[[126 129 125 114 137 140 149 140 121 125]
 [135 127 121 115 134 118 139 129 123 134]
 [127 130 125 114 139 134 149 139 119 126]
 [136 127 119 116 132 119 136 128 127 141]]
|
[[136 127 135 126]
 [127 130 127 129]
 [119 125 121 125]
 [116 114 115 114]
 [132 139 134 137]
 [119 134 118 140]
 [136 149 139 149]
 [128 139 129 140]
 [127 119 123 121]
 [141 126 134 125]]

[[136 136 117 133 126 133 133 134]
 [127 128 128 128 126 126 130 127]
 [121 123 133 137 106 151 137 117]
 [135 144 123 137 134 116 130 137]
 [129 127 123 111 129 118 132 131]
 [134 140 131 136 138 151 121 129]
 [133 132 128 137 129 133 130 132]
 [127 130 128 126 128 127 127 126]
 [117 121 145 136 132 126 118 145]
 [122 125 132 117 120 127 128 133]]
|
[[122 117 127 133 134 129 135 121 127 136]
 [125 121 130 132 140 127 144 123 128 136]
 [132 145 128 128 131 123 123 133 128 117]
 [117 136 126 137 136 111 137 137 128 133]
 [120 132 128 129 138 129 134 106 126 126]
 [127 126 127 133 151 118 116 151 126 133]
 [128 118 127 130 121 132 130 137 130 133]
 [133 145 126 132 129 131 137 117 127 134]]

[[136 146 137 135 135 138 145 135 146 145 136 127 147]
 [115 141 116 115 114 115 141 115 141 142 115 119 141]
 [115 136 114 114 115 116 134 114 135 131 117 107 134]
 [110 128 111 112 110 107 140 112 133 142 107 134 133]]
|
[[110 115 115 136]
 [128 136 141 146]
 [111 114 116 137]
 [112 114 115 135]
 [110 115 114 135]
 [107 116 115 138]
 [140 134 141 145]
 [112 114 115 135]
 [133 135 141 146]
 [142 131 142 145]
 [107 117 115 136]
 [134 107 119 127]
 [133 134 141 147]]

[[121 120 118 136 141 138 140 138 128 139 141 138 138 143 141 140]
 [116 112 112 117 118 116 119 116 129 118 119 116 117 121 118 118]
 [122 129 133 136 124 132 127 132 105 130 125 132 131 119 125 125]
 [109 111 113 142 139 141 141 141 107 141 140 141 141 138 139 140]
 [129 126 126 119 122 120 121 120 137 120 121 120 120 123 121 121]]
|
[[129 109 122 116 121]
 [126 111 129 112 120]
 [126 113 133 112 118]
 [119 142 136 117 136]
 [122 139 124 118 141]
 [120 141 132 116 138]
 [121 141 127 119 140]
 [120 141 132 116 138]
 [137 107 105 129 128]
 [120 141 130 118 139]
 [121 140 125 119 141]
 [120 141 132 116 138]
 [120 141 131 117 138]
 [123 138 119 121 143]
 [121 139 125 118 141]
 [121 140 125 118 140]]

[[146 138 143 143 145 147 146 146 146 122 146 146 147 146]
 [142 119 119 119 141 143 142 143 142 121 142 143 142 142]
 [133 111 114 117 139 130 135 133 136 107 135 132 136 135]
 [134 118 109 106 125 136 128 135 128 139 131 136 128 129]
 [119 143 137 133 110 124 114 119 114 150 116 122 114 115]]
|
[[119 134 133 142 146]
 [143 118 111 119 138]
 [137 109 114 119 143]
 [133 106 117 119 143]
 [110 125 139 141 145]
 [124 136 130 143 147]
 [114 128 135 142 146]
 [119 135 133 143 146]
 [114 128 136 142 146]
 [150 139 107 121 122]
 [116 131 135 142 146]
 [122 136 132 143 146]
 [114 128 136 142 147]
 [115 129 135 142 146]]

[[134 133]
 [123 120]
 [128 155]
 [124 123]
 [125 124]
 [114 123]
 [145 135]
 [128 135]
 [104 121]
 [128 146]]
|
[[128 104 128 145 114 125 124 128 123 134]
 [146 121 135 135 123 124 123 155 120 133]]
